Below is a small trained network, with its code and all its weights. Each question gives an input and a class and asks what happens when units are switched off, that is, made to give their printed mean instead of their output.

import numpy as np


def w(rows, s, z=0):
    codes = np.array(rows[::2]) - 128.0
    scale = np.full(codes.shape[1], s)
    scale[-1] = z or s
    return codes * scale


def f(y):
    return np.maximum(y, 0)


def log_softmax(a):
    a = a - a.max(-1, keepdims=True)
    return a - np.log(np.exp(a).sum(-1, keepdims=True))


def net(x, mask):
    res = np.array(x, float).reshape(1, 3) / 4 @ E
    y = f(res @ A[0][:, :-1].T + A[0][:, -1])
    res = res + np.where(mask, y, B[0][:, -1]) @ B[0][:, :-1]
    return log_softmax(res[-1] @ U[:, :-1].T + U[:, -1])


A, B = {}, {}
E = w([
[114,144,233,167],'x0',
[170,188,173,10],'x1',
[81,20,151,81],'x2',
],0.012)
A[0] = w([
[130,163,83,209,188],'n1',
[180,232,137,80,126],'n2',
[143,117,39,94,237],'n3',
[126,89,171,30,27],'n4',
[107,144,246,177,170],'n5',
[153,169,95,118,165],'n6',
[124,184,81,227,234],'n7',
[125,37,120,142,101],'n8',
[167,189,108,84,151],'n9',
[104,146,126,105,125],'n10',
[109,132,23,84,254],'n11',
[72,1,159,155,176],'n12',
[103,91,163,32,67],'n13',
[94,70,139,132,171],'n14',
[128,179,161,134,103],'n15',
[179,110,121,182,178],'n16',
[129,112,86,119,158],'n17',
[153,111,144,66,118],'n18',
],0.017,0.0052)
B[0] = w([
[195,132,117,87,197],'n1',
[30,149,207,117,222],'n2',
[100,88,96,36,197],'n3',
[229,171,124,104,206],'n4',
[159,188,166,252,224],'n5',
[106,152,122,87,170],'n6',
[233,170,120,96,217],'n7',
[102,63,104,158,190],'n8',
[81,169,129,84,193],'n9',
[130,137,138,120,144],'n10',
[112,67,116,39,207],'n11',
[109,131,41,209,252],'n12',
[224,146,116,98,208],'n13',
[119,115,86,161,191],'n14',
[124,107,180,142,166],'n15',
[164,149,103,125,166],'n16',
[130,87,138,114,159],'n17',
[165,144,146,90,182],'n18',
],0.034,0.019)
U = w([
[195,159,93,42,240],'0',
[229,206,181,163,216],'1',
[68,68,42,128,11],'2',
[53,207,74,216,91],'3',
[2,189,157,59,137],'4',
[43,223,254,171,4],'5',
],0.0094,0.0027)

Each question gives the input, the list of numbers given to net, and the class t.
The units are the neurons (one row each of A and B). Each row of codes is followed by its name. A weight is (code - 128) times the scale printed after its matrix; where a second scale follows, it is the last column's (A, B and U).
mask holds one flag per neuron, in row order. A switched-off neuron (its flag False) gives its mean, the last column of its row in B, instead of its output. The means were averaged over made-up inputs and are rounded, as every weight is.
A unit's drop is (log p(t) with every unit on - log p(t) with that unit switched off) / (log p(t) with every unit on - log p(t) with every unit switched off).
The circuit of an input: a set's keep is (log p(t) with only the set's units on - log p(t) with every unit switched off) / (log p(t) with every unit on - log p(t) with every unit switched off). Starting from the 12 units with the biggest drops (on a tie, the unit counted first), units are removed one at a time, each time the one whose removal leaves the highest keep (on an exact tie, the one counted first), for as long as the keep stays at least 0.8.
circuit, biggest first: the units of the circuit, biggest drop first
top k neurons: the k neurons with the biggest drops, biggest first
drop of u: that unit's drop, to one decimal
input [3,2,-7], class 5: circuit, biggest first => n2
input [-3,-4,1], class 2: circuit, biggest first => n4, n13
input [1,0,5], class 3: top 4 neurons => n12, n7, n11, n3
input [0,0,5], class 2: circuit, biggest first => n7, n12
input [1,1,-5], class 5: circuit, biggest first => n2, n13
input [3,0,0], class 1: top 2 neurons => n2, n12
input [-6,4,0], class 4: circuit, biggest first => n7, n2
input [0,-7,6], class 2: top 2 neurons => n5, n8
input [1,-5,-1], class 1: top 2 neurons => n11, n3
input [1,-1,0], class 1: top 2 neurons => n12, n2
input [2,7,2], class 1: top 2 neurons => n4, n13
input [-1,8,0], class 4: top 2 neurons => n2, n7
input [2,0,8], class 3: top 2 neurons => n12, n7
input [1,0,0], class 1: circuit, biggest first => n11
input [0,5,-5], class 4: drop of n5 => 0.3
input [4,-7,4], class 3: drop of n15 => 0.0
input [0,-2,5], class 2: drop of n5 => 0.3
input [3,-6,1], class 3: drop of n13 => 0.1
